Below are the code and all the weights of a small trained network. Each question names an input and a class and asks about switching units off, where a switched-off unit gives its printed mean instead of its output.

import numpy as np


def w(rows, s, z=0):
    codes = np.array(rows[::2]) - 128.0
    scale = np.full(codes.shape[1], s)
    scale[-1] = z or s
    return codes * scale


def f(y):
    return y / 2 * (1 + np.tanh(0.7978845608 * (y + 0.044715 * y**3)))


def log_softmax(a):
    a = a - a.max(-1, keepdims=True)
    return a - np.log(np.exp(a).sum(-1, keepdims=True))


def net(x, mask):
    res = np.array(x, float).reshape(1, 5) / 4 @ E
    y = f(res @ A[0][:, :-1].T + A[0][:, -1])
    res = res + np.where(mask, y, B[0][:, -1]) @ B[0][:, :-1]
    return log_softmax(res[-1] @ U[:, :-1].T + U[:, -1])


A, B = {}, {}
E = w([
[118,92,183,209,59,88],'x0',
[120,116,126,125,137,125],'x1',
[73,183,2,192,108,186],'x2',
[112,136,215,162,169,215],'x3',
[70,30,121,132,206,93],'x4',
],0.0092)
A[0] = w([
[121,27,99,121,189,115,173],'N0',
[9,55,112,139,195,84,90],'N1',
[189,92,39,78,97,56,80],'N2',
[142,98,146,228,75,66,123],'N3',
[210,89,153,96,136,110,121],'N4',
[111,177,62,191,76,203,196],'N5',
[196,126,202,95,129,112,213],'N6',
[161,140,78,31,204,166,252],'N7',
[80,61,178,235,20,93,168],'N8',
[122,134,42,194,127,90,134],'N9',
[240,99,144,97,158,96,106],'N10',
[130,128,165,141,192,217,108],'N11',
[2,172,49,163,122,144,89],'N12',
[84,166,155,213,126,137,69],'N13',
[146,133,173,74,123,56,67],'N14',
],0.0084,0.003)
B[0] = w([
[33,169,158,202,85,156,204],'N0',
[70,239,118,182,64,44,207],'N1',
[245,196,237,183,247,106,198],'N2',
[105,129,149,20,146,109,206],'N3',
[118,19,134,145,78,153,189],'N4',
[91,111,208,136,109,204,249],'N5',
[87,124,117,164,98,202,237],'N6',
[51,201,216,3,106,184,232],'N7',
[71,141,151,17,172,72,254],'N8',
[108,77,172,134,190,215,190],'N9',
[77,2,101,171,103,212,194],'N10',
[199,193,174,136,194,80,194],'N11',
[84,39,168,163,143,166,217],'N12',
[125,117,105,99,183,104,162],'N13',
[117,67,153,173,133,187,183],'N14',
],0.0064,0.0076)
U = w([
[116,53,133,150,124,202,58],'0',
[116,153,157,2,149,110,78],'1',
[216,155,207,159,246,101,189],'2',
[107,140,120,101,73,142,253],'3',
[113,193,144,158,29,127,203],'4',
[201,141,96,169,142,117,80],'5',
[214,159,59,186,104,91,5],'6',
],0.0092,0.0044)

Each question gives the input, the list of numbers given to net, and the class t.
The units are the neurons (one row each of A and B). Each row of codes is followed by its name. A weight is (code - 128) times the scale printed after its matrix; where a second scale follows, it is the last column's (A, B and U).
mask holds one flag per neuron, in row order. A switched-off neuron (its flag False) gives its mean, the last column of its row in B, instead of its output. The means were averaged over made-up inputs and are rounded, as every weight is.
A unit's drop is (log p(t) with every unit on - log p(t) with that unit switched off) / (log p(t) with every unit on - log p(t) with every unit switched off).
The circuit of an input: a set's keep is (log p(t) with only the set's units on - log p(t) with every unit switched off) / (log p(t) with every unit on - log p(t) with every unit switched off). Starting from the 12 units with the biggest drops (on a tie, the unit counted first), units are removed one at a time, each time the one whose removal leaves the highest keep (on an exact tie, the one counted first), for as long as the keep stays at least 0.8.
units of the circuit, in order: the units of the circuit, biggest drop first
unit that matters most: the unit with the biggest drop
top k neurons: the k neurons with the biggest drops, biggest first
drop when u is switched off: that unit's drop, to one decimal
input [4,3,-3,-3,7], class 4: unit that matters most => N1
input [-2,4,-8,-6,-4], class 0: units of the circuit, in order => [N10, N14]
input [-8,0,8,-1,-7], class 0: top 3 neurons => [N12, N5, N9]
input [6,-2,4,-3,-1], class 1: top 2 neurons => [N8, N3]
input [-3,7,1,-5,8], class 4: units of the circuit, in order => [N1, N0]
input [-1,5,7,0,-6], class 0: units of the circuit, in order => [N12, N5]
input [-7,-3,-8,3,-7], class 0: units of the circuit, in order => [N10, N6]
input [8,-6,-1,1,-6], class 1: units of the circuit, in order => [N8, N3]
input [5,-7,1,7,2], class 2: units of the circuit, in order => [N11, N10]
input [-3,4,7,-7,2], class 0: top 4 neurons => [N12, N9, N11, N5]
input [-5,-4,1,-7,-3], class 2: top 3 neurons => [N2, N8, N3]
input [7,8,2,8,-3], class 2: top 2 neurons => [N7, N11]
input [-5,2,4,-7,7], class 2: top 2 neurons => [N2, N9]
input [-3,6,-5,1,5], class 3: unit that matters most => N1
input [4,2,-6,5,-1], class 0: top 2 neurons => [N6, N2]
input [4,-6,-4,-6,0], class 2: top 2 neurons => [N2, N7]
input [-4,0,-4,7,8], class 4: top 3 neurons => [N1, N0, N2]
input [4,1,2,7,-5], class 2: drop when N11 is switched off => 0.3
input [2,7,-6,-8,0], class 2: drop when N12 is switched off => 0.1
input [-5,1,-8,-3,7], class 0: unit that matters most => N10
input [7,5,-5,-1,0], class 1: drop when N8 is switched off => 1.3
input [-5,0,7,1,-2], class 0: top 2 neurons => [N12, N5]
